Here is a tiny trained network, its code and every weight. The questions are about switching its units off for an input and a class, where a switched-off unit gives its printed mean instead of its output.

import numpy as np


def w(rows, s, z=0):
    codes = np.array(rows[::2]) - 128.0
    scale = np.full(codes.shape[1], s)
    scale[-1] = z or s
    return codes * scale


def norm(h):
    return h / np.sqrt((h * h).mean(-1, keepdims=True) + 1e-5)


def f(y):
    return y / 2 * (1 + np.tanh(0.7978845608 * (y + 0.044715 * y**3)))


def log_softmax(a):
    a = a - a.max(-1, keepdims=True)
    return a - np.log(np.exp(a).sum(-1, keepdims=True))


def net(x, mask):
    res = np.array(x, float).reshape(1, 5) / 4 @ E
    u = 0
    for l in range(4):
        y = f(norm(res) @ A[l][:, :-1].T + A[l][:, -1])
        res = res + np.where(mask[u : u + 10], y, B[l][:, -1]) @ B[l][:, :-1]
        u += 10
    return log_softmax(norm(res)[-1] @ U[:, :-1].T + U[:, -1])


A, B = {}, {}
E = w([
[127,129,128,128,129,128,127],'x0',
[113,141,116,217,156,75,115],'x1',
[227,127,125,153,168,186,55],'x2',
[122,117,7,105,117,125,145],'x3',
[129,131,128,129,127,130,128],'x4',
],0.013)
A[0] = w([
[91,131,40,108,119,112,144,113],'0.n1',
[87,157,162,142,98,134,171,145],'0.n2',
[161,128,51,124,135,141,105,3],'0.n3',
[143,147,129,162,89,169,169,154],'0.n4',
[189,135,164,162,143,170,87,102],'0.n5',
[176,140,82,150,143,178,100,26],'0.n6',
[139,128,145,130,121,155,115,110],'0.n7',
[124,117,125,104,120,136,156,117],'0.n8',
[124,125,107,252,143,72,126,217],'0.n9',
[96,126,201,110,136,96,118,172],'0.n10',
],0.023,0.0055)
B[0] = w([
[51,197,145,65,116,98,157,227],'0.n1',
[171,106,82,132,105,149,144,200],'0.n2',
[185,35,96,160,81,159,125,182],'0.n3',
[158,167,133,118,88,136,144,134],'0.n4',
[55,168,169,70,166,132,76,217],'0.n5',
[197,75,126,166,108,135,161,192],'0.n6',
[168,188,136,157,161,132,230,148],'0.n7',
[128,93,125,115,64,152,53,154],'0.n8',
[84,169,104,252,108,77,107,253],'0.n9',
[202,63,97,145,117,156,121,211],'0.n10',
],0.023,0.016)
A[1] = w([
[96,157,98,19,201,178,131,76],'1.n1',
[167,162,179,47,114,86,111,95],'1.n2',
[109,241,239,141,171,184,103,106],'1.n3',
[176,115,71,125,168,34,138,101],'1.n4',
[102,101,172,94,184,178,104,123],'1.n5',
[237,76,166,16,190,202,168,163],'1.n6',
[95,138,177,39,163,145,156,65],'1.n7',
[43,162,209,68,184,84,121,2],'1.n8',
[240,150,105,188,225,110,121,142],'1.n9',
[224,101,2,199,109,187,127,122],'1.n10',
],0.014,0.0043)
B[1] = w([
[118,108,253,130,91,121,196,160],'1.n1',
[108,104,221,129,85,124,206,147],'1.n2',
[96,169,193,88,180,152,61,177],'1.n3',
[159,149,220,155,111,151,127,137],'1.n4',
[134,190,112,185,87,91,181,146],'1.n5',
[218,203,83,21,144,79,189,210],'1.n6',
[117,96,250,121,87,84,189,158],'1.n7',
[232,91,32,222,95,166,137,168],'1.n8',
[19,35,195,158,62,141,133,172],'1.n9',
[143,76,127,193,75,168,173,249],'1.n10',
],0.02,0.017)
A[2] = w([
[45,154,99,121,188,70,110,2],'2.n1',
[142,80,82,248,180,133,98,89],'2.n2',
[193,119,52,128,199,154,140,89],'2.n3',
[72,207,126,67,163,148,114,78],'2.n4',
[64,147,123,120,252,136,2,60],'2.n5',
[148,107,92,204,173,129,88,102],'2.n6',
[149,124,181,129,196,9,101,82],'2.n7',
[128,157,154,68,221,96,108,29],'2.n8',
[50,226,103,108,144,118,88,24],'2.n9',
[21,157,206,145,162,92,145,16],'2.n10',
],0.018,0.0022)
B[2] = w([
[147,176,94,92,124,119,138,177],'2.n1',
[144,104,253,149,148,130,127,250],'2.n2',
[113,111,89,61,87,94,134,166],'2.n3',
[127,116,175,167,91,134,163,160],'2.n4',
[82,71,106,43,54,174,56,172],'2.n5',
[131,123,196,104,69,132,163,192],'2.n6',
[143,165,152,114,162,152,118,159],'2.n7',
[135,151,162,172,150,120,164,150],'2.n8',
[110,127,41,110,184,152,166,193],'2.n9',
[154,139,57,108,179,138,87,232],'2.n10',
],0.035,0.011)
A[3] = w([
[68,135,177,45,117,40,97,77],'3.n1',
[72,122,162,55,116,126,104,48],'3.n2',
[135,98,146,43,126,146,202,101],'3.n3',
[118,121,25,144,97,125,109,4],'3.n4',
[152,73,126,141,168,127,121,82],'3.n5',
[123,73,215,119,110,144,116,103],'3.n6',
[123,168,95,62,128,162,134,98],'3.n7',
[100,166,168,193,144,128,80,116],'3.n8',
[255,69,53,72,156,150,122,41],'3.n9',
[150,126,84,143,164,176,76,144],'3.n10',
],0.021,0.003)
B[3] = w([
[97,162,138,180,181,226,60,179],'3.n1',
[73,124,159,106,121,140,101,173],'3.n2',
[168,72,90,82,172,168,22,247],'3.n3',
[144,155,196,163,188,108,149,188],'3.n4',
[112,198,125,128,75,127,122,139],'3.n5',
[62,185,64,167,130,61,156,223],'3.n6',
[102,117,159,200,103,103,101,190],'3.n7',
[158,51,94,3,97,183,162,179],'3.n8',
[226,76,18,47,188,37,95,235],'3.n9',
[76,99,115,101,67,130,120,146],'3.n10',
],0.022,0.014)
U = w([
[255,36,26,49,132,89,141,189],'0',
[31,122,131,63,131,220,16,234],'1',
[112,48,206,253,44,108,196,169],'2',
[57,253,5,157,205,58,206,21],'3',
[198,241,249,56,205,146,196,4],'4',
],0.011,0.0021)

Each question gives the input, the list of numbers given to net, and the class t.
The units are the neurons (one row each of A and B). Each row of codes is followed by its name. A weight is (code - 128) times the scale printed after its matrix; where a second scale follows, it is the last column's (A, B and U).
mask holds one flag per neuron, layer by layer. A switched-off neuron (its flag False) gives its mean, the last column of its row in B, instead of its output. The means were averaged over made-up inputs and are rounded, as every weight is.
A unit's drop is (log p(t) with every unit on - log p(t) with that unit switched off) / (log p(t) with every unit on - log p(t) with every unit switched off).
The circuit of an input: a set's keep is (log p(t) with only the set's units on - log p(t) with every unit switched off) / (log p(t) with every unit on - log p(t) with every unit switched off). Starting from the 12 units with the biggest drops (on a tie, the unit counted first), units are removed one at a time, each time the one whose removal leaves the highest keep (on an exact tie, the one counted first), for as long as the keep stays at least 0.8.
units of the circuit, in order: the units of the circuit, biggest drop first
top k neurons: the k neurons with the biggest drops, biggest first
k most important neurons of layer l: the k neurons of layer l with the biggest drops, biggest first
drop of u: that unit's drop, to one decimal
input [-4,-8,6,0,1], class 4: top 2 neurons : 0.n9; 0.n5
input [7,1,-5,2,-5], class 3: most important neuron of layer 0 : 0.n1
input [-4,6,7,0,-1], class 1: top 3 neurons : 0.n5; 0.n10; 0.n2
input [-6,4,1,5,-8], class 2: top 2 neurons : 0.n3; 0.n5
input [5,-5,3,0,-6], class 4: top 4 neurons : 0.n9; 0.n5; 0.n10; 0.n2
input [3,-2,7,-3,-2], class 4: top 2 neurons : 0.n9; 0.n5
input [-2,1,4,-5,8], class 1: top 2 neurons : 1.n3; 0.n5
input [-4,6,0,6,-6], class 3: 2 most important neurons of layer 0 : 0.n1; 0.n10
input [-6,0,-3,1,2], class 1: top 2 neurons : 0.n1; 0.n9
input [-6,1,8,8,8], class 2: 2 most important neurons of layer 2 : 2.n10; 2.n2
input [-3,-8,1,-6,-7], class 4: top 3 neurons : 0.n9; 0.n5; 0.n3
input [-1,-6,0,2,0], class 1: top 2 neurons : 0.n9; 0.n10
input [-2,-4,-7,2,-5], class 1: top 2 neurons : 0.n9; 0.n1
input [-6,6,6,-4,-7], class 1: units of the circuit, in order : 0.n5
input [7,5,1,0,7], class 1: 2 most important neurons of layer 0 : 0.n10; 0.n3
input [-4,8,8,-1,-1], class 1: top 2 neurons : 0.n5; 0.n10
input [-4,-8,2,-5,-5], class 4: drop of 0.n9 : 1.5
input [4,5,-8,2,6], class 3: drop of 0.n1 : 1.0
input [-7,2,-3,8,6], class 3: drop of 0.n1 : 0.8
input [2,7,-3,8,-4], class 3: units of the circuit, in order : 0.n1
